Below is a small trained network, with its code and all its weights. Each question gives an input and a target symbol and asks what happens when units are switched off, that is, made to give their printed mean instead of their output.

import numpy as np


def w(rows, s, z=0):
    codes = np.array(rows[::2]) - 128.0
    scale = np.full(codes.shape[1], s)
    scale[-1] = z or s
    return codes * scale


def softmax(a):
    e = np.exp(a - a.max(-1, keepdims=True))
    return e / e.sum(-1, keepdims=True)


def log_softmax(a):
    a = a - a.max(-1, keepdims=True)
    return a - np.log(np.exp(a).sum(-1, keepdims=True))


def net(x, mask):
    ids = ['γδεζηλξπφψω'.index(c) for c in x.split()]
    T = len(ids)
    res = E[ids] + P[:T]
    u = 0
    for l in range(3):
        r = res
        for j in range(3):
            rows = slice(2 * j, 2 * j + 2)
            q, k, v = (r @ M[l][rows].T for M in (Q, K, V))
            z = softmax(np.where(np.tri(T) > 0, q @ k.T / 2**0.5, -1e9)) @ v
            o = O[l][rows]
            res = res + np.where(mask[u + j], z, o[:, -1]) @ o[:, :-1]
        u += 3
    return log_softmax(res[-1] @ U[:, :-1].T + U[:, -1])


Q, K, V, O = {}, {}, {}, {}
E = w([
[116,72,125,135,134,126],'γ',
[120,101,123,133,92,123],'δ',
[127,106,136,140,90,115],'ε',
[193,27,133,82,144,150],'ζ',
[117,147,203,182,215,174],'η',
[105,81,50,132,145,109],'λ',
[160,38,179,131,207,9],'ξ',
[151,179,195,170,103,41],'π',
[220,141,201,88,91,117],'φ',
[102,198,48,186,148,67],'ψ',
[136,183,80,62,148,135],'ω',
],0.013)
P = w([
[104,28,203,73,131,84],'0',
[186,77,176,75,160,53],'1',
[253,108,151,105,164,63],'2',
[208,159,187,89,173,85],'3',
[179,193,182,90,181,105],'4',
[203,213,183,103,180,143],'5',
[196,242,179,127,187,176],'6',
[205,242,182,140,213,183],'7',
[225,237,169,169,216,231],'8',
],0.0058)
Q[0] = w([
[121,179,255,108,219,92],'0.h0',
[128,179,205,116,178,106],'0.h0',
[222,76,180,175,156,75],'0.h1',
[110,206,125,77,137,166],'0.h1',
[189,208,136,76,191,81],'0.h2',
[85,182,59,145,190,118],'0.h2',
],0.0071)
K[0] = w([
[158,171,212,165,254,135],'0.h0',
[144,163,171,171,194,107],'0.h0',
[129,153,166,135,223,147],'0.h1',
[114,130,87,115,79,158],'0.h1',
[159,200,130,105,152,133],'0.h2',
[69,160,72,171,221,102],'0.h2',
],0.0095)
V[0] = w([
[117,42,74,155,67,142],'0.h0',
[135,151,163,131,206,163],'0.h0',
[90,121,138,251,161,255],'0.h1',
[74,160,98,141,97,156],'0.h1',
[123,181,99,120,200,112],'0.h2',
[88,63,98,119,143,93],'0.h2',
],0.0087)
O[0] = w([
[3,126,142,118,117,122,23],'0.h0',
[194,118,122,146,172,156,201],'0.h0',
[26,209,174,128,141,185,2],'0.h1',
[63,165,97,102,100,100,20],'0.h1',
[185,205,95,159,143,120,157],'0.h2',
[102,49,95,166,204,116,116],'0.h2',
],0.0073,0.0059)
Q[1] = w([
[168,147,144,134,127,69],'1.h0',
[66,173,164,105,105,130],'1.h0',
[215,73,94,156,247,154],'1.h1',
[188,124,170,142,120,99],'1.h1',
[88,188,138,95,142,149],'1.h2',
[117,160,129,95,140,149],'1.h2',
],0.015)
K[1] = w([
[159,167,117,88,180,195],'1.h0',
[106,83,101,147,69,155],'1.h0',
[168,180,171,163,167,191],'1.h1',
[122,189,121,126,210,169],'1.h1',
[88,100,64,100,53,75],'1.h2',
[121,104,12,67,47,95],'1.h2',
],0.011)
V[1] = w([
[142,156,108,44,97,254],'1.h0',
[127,140,81,79,183,156],'1.h0',
[141,134,191,185,53,95],'1.h1',
[89,9,169,153,173,181],'1.h1',
[172,117,146,151,158,173],'1.h2',
[171,77,63,26,83,94],'1.h2',
],0.0089)
O[1] = w([
[155,109,117,30,66,117,77],'1.h0',
[176,160,69,125,112,135,149],'1.h0',
[91,169,253,211,72,180,123],'1.h1',
[66,188,147,46,240,175,119],'1.h1',
[181,172,129,115,166,148,255],'1.h2',
[97,70,103,157,90,220,191],'1.h2',
],0.0081,0.0084)
Q[2] = w([
[106,66,106,88,170,41],'2.h0',
[165,199,42,58,91,193],'2.h0',
[90,165,65,84,117,127],'2.h1',
[76,123,135,97,193,191],'2.h1',
[249,170,140,255,111,189],'2.h2',
[151,156,76,89,91,76],'2.h2',
],0.0069)
K[2] = w([
[105,41,87,179,211,92],'2.h0',
[143,156,85,71,97,136],'2.h0',
[118,124,142,127,117,217],'2.h1',
[129,67,171,138,159,114],'2.h1',
[140,255,87,119,78,185],'2.h2',
[83,76,70,101,87,122],'2.h2',
],0.0089)
V[2] = w([
[160,90,127,59,111,175],'2.h0',
[144,177,140,150,55,122],'2.h0',
[96,50,93,154,112,118],'2.h1',
[70,156,117,189,79,174],'2.h1',
[127,211,91,252,177,87],'2.h2',
[91,172,1,157,177,140],'2.h2',
],0.0072)
O[2] = w([
[124,146,156,44,111,102,183],'2.h0',
[104,128,177,153,160,77,89],'2.h0',
[78,164,95,93,158,144,110],'2.h1',
[77,134,165,95,115,85,1],'2.h1',
[71,30,195,103,162,51,182],'2.h2',
[105,1,59,47,133,109,115],'2.h2',
],0.0081,0.0086)
U = w([
[73,123,176,111,117,143,177],'γ',
[136,114,156,96,142,211,66],'δ',
[145,173,165,185,87,193,81],'ε',
[133,86,105,209,208,167,3],'ζ',
[132,114,163,130,149,134,44],'η',
[102,208,169,1,236,55,191],'λ',
[62,135,161,106,120,145,190],'ξ',
[119,100,183,212,133,111,83],'π',
[75,131,94,135,159,126,170],'φ',
[96,20,188,99,87,36,156],'ψ',
[193,100,74,118,80,95,170],'ω',
],0.0048,0.0068)

Each question gives the input, a string of symbols that net reads in full, and the target symbol t.
The units are the heads (2 rows each of Q, K, V and O). Each row of codes is followed by its name. A weight is (code - 128) times the scale printed after its matrix; where a second scale follows, it is the last column's (O and U).
mask holds one flag per head, layer by layer. A switched-off head (its flag False) gives its mean, the last column of its rows in O, instead of its output. The means were averaged over made-up inputs and are rounded, as every weight is.
A unit's drop is (log p(t) with every unit on - log p(t) with that unit switched off) / (log p(t) with every unit on - log p(t) with every unit switched off).
The circuit of an input: a set's keep is (log p(t) with only the set's units on - log p(t) with every unit switched off) / (log p(t) with every unit on - log p(t) with every unit switched off). Starting from all 9 units, units are removed one at a time, each time the one whose removal leaves the highest keep (on an exact tie, the one counted first), for as long as the keep stays at least 0.8.
units of the circuit, in order: the units of the circuit, biggest drop first
unit that matters most: the unit with the biggest drop
heads that matter: for each layer, one digit per head in row order, 1 if its drop is at least 0.15 and else 0, layers parted by /
input φ ξ ζ ξ ε π ω ω δ, target ω: heads that matter => 000 / 110 / 000
input η φ ω γ ω λ π, target λ: units of the circuit, in order => (0.h1, 1.h2)
input δ ω δ φ ε γ, target ε: heads that matter => 100 / 011 / 001
input ε ω δ ψ δ η φ ω ξ, target λ: units of the circuit, in order => (1.h2)
input ξ λ φ ζ ζ ω ω γ π, target ω: units of the circuit, in order => (1.h0, 1.h1)
input φ η ξ, target λ: heads that matter => 010 / 011 / 000
input ω δ δ φ λ ψ, target ψ: units of the circuit, in order => (2.h2, 1.h1, 0.h2)
input ω ω δ ζ ψ, target ψ: units of the circuit, in order => (2.h2, 0.h2, 1.h1)
input γ ζ γ ξ ω ξ, target ω: heads that matter => 000 / 010 / 000
input γ ψ φ π λ φ λ, target ε: units of the circuit, in order => (2.h2, 1.h1, 0.h2)
input φ ω δ ζ η ε, target λ: units of the circuit, in order => (1.h2, 1.h1)
input λ γ η ψ, target λ: units of the circuit, in order => (1.h1, 1.h2)
input ξ γ ζ ψ ζ, target ψ: units of the circuit, in order => (2.h2, 0.h2)
input φ ω ω η φ λ, target λ: units of the circuit, in order => (1.h2)
input ω γ δ ε ξ, target ζ: units of the circuit, in order => (1.h0, 0.h1, 0.h0, 2.h0)
input η γ δ, target λ: units of the circuit, in order => (1.h2, 1.h1)
input π ω δ ξ, target ω: heads that matter => 001 / 010 / 001
input ε γ ξ π, target π: units of the circuit, in order => (1.h1, 1.h0, 2.h2)
input η ω δ δ ψ γ, target λ: units of the circuit, in order => (1.h1, 1.h2)
input δ λ λ, target φ: unit that matters most => 0.h0
input ψ λ π, target ψ: heads that matter => 011 / 100 / 001
input η γ ω, target λ: heads that matter => 000 / 010 / 000
input π λ γ, target π: heads that matter => 100 / 110 / 101
input ζ λ ψ π φ γ γ, target ε: heads that matter => 101 / 011 / 001
input π δ φ ψ π ζ π ω, target ω: heads that matter => 001 / 110 / 000
input ξ ξ ω ε λ φ γ ψ ξ, target ψ: heads that matter => 001 / 010 / 011
input ε ξ γ γ, target ζ: unit that matters most => 1.h0
